Here are made-up elements, facts about them, and rows of numbers that follow some of those facts. Name the element behind each unnamed row.

There are 2 kinds of fact about the elements: Ψ, ρ.
[lozin, plibor, brosal] Ψ tranuk
[soson, mevi, gutril, plerer, postas] Ψ ladil
[zukon, draflomas, grubom] Ψ rodrem
[zukon] Ψ didamu
[zukon] Ψ rufin
[mevi, fiflo] Ψ nifa
[vovidrik, fliro] Ψ truva
[brifus, skesti] Ψ plibor
[brifus, gradu] Ψ zofo
[brifus, britu, tiklo, vepulok] Ψ firer
[brifus, tamol] Ψ mustu
[semal, gafla, klivum, tabun, fimis, ridre, tritril, takom] Ψ kudom
[gruparal, guvafus] Ψ stibe
[triroskin] Ψ tradur
[triroskin] Ψ pepan
[triroskin] Ψ damir
[fliplem, stinor, didamu, grubom] Ψ tabun
[fiflo, klivum, zibem, vorol, tilen] Ψ flabi
[fiflo, toklo, fliro, pesa, rodrem, kagrenom, grelis] Ψ klastan
[kludrok, dapafur, grinur, flokladru, kudom, mapoma, mutrebak, rotun, bragufur, tritril, ladil, stibe, truva, domu, kludom, fladrupul, sinam, fudok] Ψ sirubir
[damir] Ψ grabak
[klastan, tabun, tranuk, meke, domu] Ψ grinur
[logru, plobrum, murim] Ψ bragufur
[duzak, mustu, draflomas, bragufur, gradu, vorol] Ψ vifol
[klivum] Ψ peluk
[klivum, kostam] Ψ daplan
[barar, fimis, gugas] Ψ statom
[barar] Ψ sigrus
[barar, drudratra] Ψ tilen
[rigrel, ridre, klifun, steplu, vilil] Ψ gofaska
[plibor, flokladru, drudratra, zusku, steplu, steri, bigar, vikluk, zezum] Ψ trozitres
[gadar, skadragar] Ψ barar
[gadar, stivedru, fudok] Ψ klivum
[lizel] Ψ fladrupul
[statom, stafek] Ψ dotrun
[zuvun, klavas] Ψ meke
[zuvun] Ψ skastam
[tabun, steplu, zibem] Ψ tredris
[stesenir, klefis] Ψ platrom
[mustu, tragis, ridre, rotun, stinor, meke] Ψ kagrenom
[mustu] Ψ soson
[mapoma, plerer, gofaska, mutil] Ψ sinam
[tudon, mutrebak, tredris, fimis, mudru, brosal, bitromak] Ψ domu
[tragis] Ψ fuzu
[grabak, toklo, gratrus, rodrem, dabros, vepulok, klavas, firer, vorol] Ψ mapoma
[tredris, regruska, tritril, kagrenom, domu, vorol] Ψ flokladru
[brenum, drudratra, grelis] Ψ mutrebak
[skadragar] Ψ pogu
[skadragar, tremabre] Ψ tamol
[klifun] Ψ vilil
[regruska] Ψ klevom
[regruska] Ψ mutil
[vifol, stinor, sigrus] Ψ kludom
[vifol] Ψ steplu
[platrom, vikluk, bagragel, tilen] Ψ putil
[platrom] Ψ kludrok
[drudratra] Ψ flero
[mabruk] Ψ guzam
[mabruk, plebon] Ψ stesenir
[plibinas, takom] Ψ fiflo
[plibinas] Ψ rigrel
[pesa, droramam, bigar] Ψ vikluk
[tamol, postas] Ψ bigar
[zusku, droramam] Ψ stinor
[kevestus] Ψ postas
[droramam] Ψ grelis
[grubom] Ψ plibinas
[grelis] Ψ vepulok
[klimeram] Ψ mosi
[skesti] Ψ fudok
[skastam, zezum] Ψ ladrule
[kliklu] Ψ gugas
[klavas] Ψ meduges
[mapa] Ψ drudratra
[bagragel] Ψ skesti
[tilen] Ψ rotun
[lozin, soson, vovidrik, damir, skome, klastan, plibor, mustu, kudom, rotun, klifun, toklo, mudru, drudratra, plibinas, grubom, vilil, fuzu, domu, brosal, meduges, gofaska, postas, zibem] ρ c
[zukon, semal, triroskin, fliplem, gafla, klivum, grinur, statom, kostam, ridre, vifol, rufin, fliro, pesa, zusku, stibe, bruka, didamu, trozitres, klimeram, sirubir, pepan, klavas, gugas, sigrus, bagragel, fudok, tilen] ρ b
[mevi, brifus, gruparal, tradur, kludrok, pogu, daplan, gutril, duzak, dapafur, barar, dotrun, ladrule, gadar, zuvun, biser, tabun, guvafus, mosi, stesenir, mapoma, tragis, mutrebak, grabak, tredris, fimis, brenum, putil, skadragar, regruska, platrom, nifa, stinor, bragufur, stivedru, tritril, plobrum, klefis, mabruk, britu, tamol, flabi, kevestus, droramam, ladil, rodrem, kagrenom, grelis, gradu, skesti, skastam, stafek, tremabre, dabros, zofo, guzam, murim, bigar, kludom, fladrupul, kliklu, takom, peluk, vepulok, mapa, klevom, firer, vikluk, mutil, vorol, flero] ρ a
[fiflo, plerer, draflomas, meke, truva, steri, plebon] ρ e
[logru, rigrel, lizel, flokladru, tranuk, tudon, gratrus, tiklo, steplu, brene, sinam, zezum, bitromak] ρ d

Named rows:
[ 12  28   7 -15  -1 -11   7   2   1  -4  11   6 -13  -8  14  -1   6  -6
  27   1 -12   6 -16   8  -6 -14   5   1  -3  -6 -16 -15   3   3 -11] -> mapa
[  1   0 -21 -17 -16 -13  14   1  19  15  17   3   5   4  -1   6   9 -10
   8 -15  -3  22   3  13  -8 -16  14  -7 -15 -14  -7 -14 -11  -3   3] -> toklo
[  9  28   3  -9   0 -12  10   4   1  -4  16  -9  -2  -8  12  13   8  -6
  12   0  -7   6 -11   7  -6 -14   4   3   3 -13 -16 -15  -2   4 -10] -> kludrok
[ 13  36   6 -12  -6  -5  14   6   3  -6  16 -13 -12 -10   8  -3   8 -12
   9   4 -11   7 -17   7  -5 -15   4   5   2 -12 -19 -15 -10   8 -10] -> putil
[ 39  12 -10 -12  -7  -8  10   4  -8  -2   4 -19   0  -9   2   0   9 -12
   8  -7  -9   7 -18  11  -7 -15  14  -2  -7  -6 -18 -12  -8   8 -11] -> mapoma
[ 32   5  -2 -16  -4  -4   7   2  -7   0   3 -16  -6  -9   9  -3   9  -8
  15 -13  -5   9 -16  11  -7 -14   7  -5  -8  -8 -12 -14  -1   7 -11] -> grabak
[  2 -10 -37  -6 -14 -15  10   2  19  -8   3 -16 -12  -9   0  20  10  10
  10 -15  20   7   9   6  -7 -15  53  -1 -15 -14  -9  -2 -12  -3  -1] -> fiflo
[  1   0  13 -16 -22 -20  24   3  20  14  13   4  13   1  -3  -1   9  -9
   7 -14 -10  23   3  11  -5 -14  13  -4 -14  -8 -19 -16 -12  -5   7] -> domu
[ 10   1  46 -13 -14  -2   7   4  -1  -3   7 -15 -18 -10  10  -9   7 -10
  19 -10 -10   5 -17   8  -6 -13   5   7  -2  -5 -17 -14  -7   3 -11] -> dotrun
[ 27  10 -16 -16  -1 -10   7   3   3  -4  14  -9 -13  -6   7   7   9  -8
  30   5 -10   4 -18   9  -8 -14  12   1  -9 -13 -12 -13   3   4  -9] -> duzak
[ 24  15   7  -7  -3 -11  11   4  -1  -3  10 -14  -1  -9  11  12   9  -5
  13  -1  -8   5 -16   8  -6 -14   4   4   1 -12 -15 -13   2   3 -11] -> fladrupul
[ 28   4   1 -11  -6 -10   7   4  -7  -4  12 -14 -14  -9   0  12   7 -12
  15   2 -10   8 -16   8  -7 -14  11   6  -2 -15 -18 -15  -6   7 -11] -> nifa
[  3 -12 -37 -16 -10 -18   7   3   7   7  -1 -15 -16   3  -3  12   9   3
  12 -12  22   5   2  12   4 -15   4   4  -9  -7  -3 -14  -1  -2  12] -> lizel
[  3 -13 -32 -14  -7  -8  10   3  -6  -2   2  -7   7  -9  -4  19  10   4
   8 -11  -4  12  -4   6  -8 -15  10  -2 -15 -16 -18  32   3   2   3] -> didamu
[  0  -4  -4 -18 -18 -16  11   2  25  13  22   3   0  -3  -3  10   9 -10
  10 -14  -9  15   3   9  -6 -15  15  -3 -16 -14 -10 -14 -11  -5   5] -> zibem
[ 19  23 -11 -16  -2 -12   7   2  -4  -5   6  -7 -11  -7   2   2   8 -11
  22   6 -10   6 -15   7  -7 -15  20   2  -6  -5 -17 -12   2   4 -10] -> stinor
[ 19  15 -18 -16   4  -8   5   2   0  -4  11  -7 -10  -8   9  11   8 -12
  31   8  -8   4 -17   8  -7 -13  13   2 -10  -6  -7 -13   6   1 -11] -> vorol

Which element is each row?
No name comes twice in this set of rows, the named rows included.
[  1 -11 -33 -13 -12 -13  21   6  -6  -1   1  -2  16  -4  -1  13  11   1
   7 -14 -11  13   1   7  -7 -15   8   1 -14 -14 -19  31  -3   2   3]  grinur
[  1  16 -37 -10 -16 -17  16   3  25  -9   3  18 -19  -9   7  -3   8  12
  17 -14   4   5  22   7  -7 -15  48  -5 -15 -13 -13  -9 -11  -2   7]  steri
[ 17  10  16 -16  -5  -6   5   3  -4  -2   9 -11 -16 -10  10  -1   8  -4
  25  -7 -10   8 -17   8  -7 -14   3   0  -3 -15 -18 -15  -1   5  -9]  biser
[ 13  32 -14 -15   3 -11   6   2   0  -4   9   8 -13  -8   9   3   7  -5
  31   6 -11   5 -13   8  -7 -14   9  -2  -8  -4 -15 -15   7   3 -12]  droramam
[  2 -10 -37 -16 -10 -21   7   4  11   7   1 -19 -20   6   2  12  10  -8
  16 -15  25   5  -9  14   1 -16   7   4 -13 -11   0 -13   0  -3  10]  logru
[  4  -8 -24   1 -18 -17  32  12  -4  -3   1 -18  18  -4  -2  21  17 -11
   6 -14 -12  17  -3   7  -7 -15  13   5 -14 -16 -20  33 -10   5   4]  sirubir
[  1 -10 -33 -15 -17 -13  24   6  -3  -3   4   2  -1  -1  -2   2  13 -11
   5 -14 -10  31   5   6  -6 -17  13  -1 -17 -16 -21  22  -9  10   8]  trozitres
[  1  -6 -16 -17 -21 -21  14   2  28  14  29  11 -15   3  -2   4   9 -11
  20 -12 -11  20  11   8  -7 -16   6  -6 -14 -15 -16 -15 -11  -4  12]  postas
[ 17  29   8 -15  -7  -9   8   4   2  -4   9  -5 -12  -8   9  -6   8 -12
  17   1 -10   7 -16   7  -7 -14   9   2  -2  -5 -19 -13  -5   5 -10]  flero
[ 12  35 -11 -17  -2 -15   7   4   1  -5  13   1 -17  -9   4  -3   7 -10
  23   7 -10   6 -16   8  -8 -14   8   0  -4  -9 -17 -16  -3   9  -9]  vikluk
[  0  -6  12 -18 -21 -14  17   2  23  15  23   3  -4  -3   1  -2  10  -9
  10 -14  -9  30   3   9  -7 -15   6  -7 -14 -15 -15 -16 -11  -4  13]  skome
[ 40   3 -10  -9  -7 -14   7   5  -2  -5  14 -16 -14  -8   1  12   9 -10
  19  -1 -13   5 -17   8  -6 -15   5   4   1 -14 -18 -15  -2  11 -11]  ladil
[  9  28   5 -16   1 -12   8   3   6  -5  13  -4 -12 -10  13   4   9 -13
  22   6 -10   5 -19   7  -6 -14   8   4  -5  -6 -17 -14  -2   3 -11]  skesti
[  4   4  28 -15  -2 -13   6   3   1  -3   6  -6 -10  -8  12   7   8  -1
  29  -1 -10   4 -16   9  -4 -14   5   7  -4   1 -10 -11   6  -4 -10]  fimis

The same elements again, as new rows of numbers:
Known rows:
[ 11  -7  31  -7 -25 -15  21  -9 -16  -2 -25 -18  22   9 -25 -12 -24  26
 -21 -12  -9 -38  -7   4 -11  15  48   4  21] -> grabak
[ 10 -16  18  -5  -7  -3  12  18  -2  -1   4 -15  11   3  -9  -4  -1  -2
   8  14  -6 -20   5 -14  -3  13  19 -10  15] -> britu
[-12  10 -16  22  16  19 -10  -7  24  19 -30  -5 -33 -38  16   5 -15  13
  -4  10   0  12 -15  23  17 -20   5  24   2] -> pesa
[  3  -9  42  -5 -26 -10  20  19 -13 -10 -15 -30  31  19 -13  -4 -15  18
 -12  29   4 -35  -5   4   2  34  66   4  10] -> firer
[ -8  24 -23  12  -4 -26   3 -35 -22 -43   4  29  22  17  -1  30   9  -8
   6 -30  17 -15  22  13   6  16 -30   2 -29] -> kudom
[-15  12 -23  24  17   8 -25 -22  19  20 -33  10 -34 -36   9   1 -16  17
 -22 -17   5  21 -16  17   4 -25  -2  23  -1] -> bagragel
[ -3 -34  10 -23  -3 -11 -15  31  -1  -5  21 -13   3  24   8 -16  15   6
  -7  24  10  12  10 -17  -7   0   7 -13  -1] -> putil
[ -4 -20   3 -16 -16  -3 -19 -15   1   6  10  -2 -16   5  14 -16  -2   7
 -34 -28 -20  -3  -2  16 -20 -14 -28  -4   1] -> brene
[  6   7  26  -5 -27   6  12 -21 -12  -1 -10 -10  14   9  -8  -6 -17  13
 -25 -23 -23 -37 -18  23  -9  13  21   1  14] -> toklo
[ -5  -9  13 -13   1   0   0  21  -7  -8  12  -3  14  22  -4  -2  14  -8
  12  18  12  -3   0 -19   6  11  12 -17   9] -> mapa
[  5 -31  10 -17  -9 -19  -7  20  -6   7  21 -21  -4   4  -3 -21   2   4
 -11  11 -11  12  13 -19 -18   2   1   0  -4] -> tradur
[  5   8  -8   6  -2  -6  12  -9  -7 -22   9  16  20  -2   8  28   5 -18
  14  -1  -5 -17  24  12   6  21 -27  -8 -16] -> rotun
[-13  24  -8  29  17  14   9 -18  21  27 -18  -7 -37 -40  17  13 -16  18
  -4 -10   3  22 -10  23   2 -34 -10  30 -10] -> fliplem
[ -6  -6   6 -14  -2  -8 -10   2 -14  -7   1   6   8  25 -13 -14   8   2
  -3 -10  11  -4  -7 -19  -4   2   7 -17  17] -> skastam
[ -8  -7 -41  27  17 -28 -24  -8  17  -7 -26   5 -28 -44  28  23 -15  19
  -9  15  16  24  34  24   5 -15 -17  44 -49] -> sirubir
[ -5  20 -20 -31   6   1 -20  -7 -23 -24 -15  32  19  -1  28  21  23  -9
  16  23   7  -7  16  14  34  28 -25 -25   4] -> flokladru
[ -1  -2  15 -13  -6  -1   5  19 -10 -12  10 -11  14  23  -5  -4   9  -3
  13  21  12 -12  -4 -17  13  12  25  -7  11] -> grelis

Name these rows:
No name comes twice in this set of rows, the named rows included.
[ -8  19   7  23   2   8  15 -19  15  28 -36 -19 -24 -44  17   9 -31  37
 -16  -3  -3   9 -10  37   3 -20  18  40 -11]  klavas
[  5  10  42  -8 -27   9  34 -18 -10  15 -12 -22  10 -10  12   4 -23  24
 -22  -9 -28 -28  -4  39  -7  11  14   3  12]  gratrus
[ -7  10 -21  12  -5 -28   6 -42 -17 -26 -19  33  20  -9   4  30   0  -1
  -6 -30   0 -21  35  27  -5  18 -40  -8 -16]  sinam
[ -7   6 -24   5  29  24 -32   7  19  28 -43  15 -26 -50  26   6  -2   2
  -2  24  -1  25  -9  10  20  -7  -6   0  12]  zusku

Now the same elements, written a new way:
Named rows:
[ -1  25  24   1  14 -30 -13  19   1 -24  29   2   3   9] -> lizel
[ 20  10  17 -20  14 -23 -18 -21  42  -7   1  65  26  -1] -> meke
[-3 28  2  8 12 31 40  2  0 -4 -7 -1 19 -3] -> gruparal
[ -4  44   2 -17 -31 -21 -10 -18  19  -8  14  -5  -7   0] -> bagragel
[-10  20  -9   4   9  30  24  -3   2   1   2   9  13 -14] -> duzak
[-2 27  0 15 13 33 39  2  5  5  4 13 15 11] -> rodrem
[-6 34  1 24 12 28 35  6  8 13  3 20 15 27] -> mapoma
[ 12 -32  11 -26  -6 -11 -17  -3  14  33 -13 -18  12  24] -> soson
[ -2  35  -2 -23 -29 -17   1 -23  21  -5  23   5 -11  -1] -> zusku
[-32  10   0  24   7  29 -10  -5   6  -7  14  -4  25  -5] -> stafek
[-18   6   4  11  10  31  23   2   1 -12   5  -6  21  -8] -> stivedru
[ 18 -33  29 -13  -6  -7 -16   1  20  20  -9 -15  16  49] -> domu
[ 3 36 -1 11 17 36 30 -6  2  6  5  7 16 -1] -> dabros
[-14  19  -6   2   9  24  26   0  -2   2  -3   5  15 -16] -> gutril
[  3  36  11  -9 -31 -21  20  -3  28   3  19  11 -11  36] -> grinur
[-24  41   1  31  11  15   3  -1   7  18   6   2  31  18] -> mosi
[  1  38  16   1  15 -29 -32   7   4 -12  41  11   3   7] -> tiklo

Name these rows:
No name comes twice in this set of rows, the named rows included.
[-11  23  22  14   5 -32 -18  26   5 -22  33  19  -4  34]  flokladru
[ 15 -29  19 -13  -5 -12 -22  -3  20  32  -7 -11  16  45]  fuzu
[-26  29  -8  19   2  21  19   3   5  13   4  22  11  16]  zofo
[ 25 -26  24 -11  -5  -8  -7   3  23  32  -9  -9  15  56]  klastan
[ 38 -20  17 -25   6   4 -11 -16  17  27  -4 -21  18  21]  toklo
[-46  12  -8  20  -4  16  -6   2   5   5   7  13  19   6]  pogu
[ -6  25  -6   8  12  36  13 -10   1  -8   6   9  14 -11]  tragis
[ 30 -27  25 -20   0   1 -29 -14  16  14  -3 -25  17  26]  brosal
[ 16 -46  28  -8  -9  -9  -5  14  23  26 -10 -22  16  57]  kudom
[-10  29   3 -15 -34 -23  -2  -9  24  -4  18   1  -9  10]  tilen
[-16  20   1 -14 -33 -22   2  -6  24   2  24  -2  -9  10]  sigrus
[-11  22  -9   4  10  32  16 -10  -2   1   5   9  13 -17]  gradu
[ 23  39   6 -22 -15  -7  18 -19  26  -1  28  -9  -6  -5]  zukon

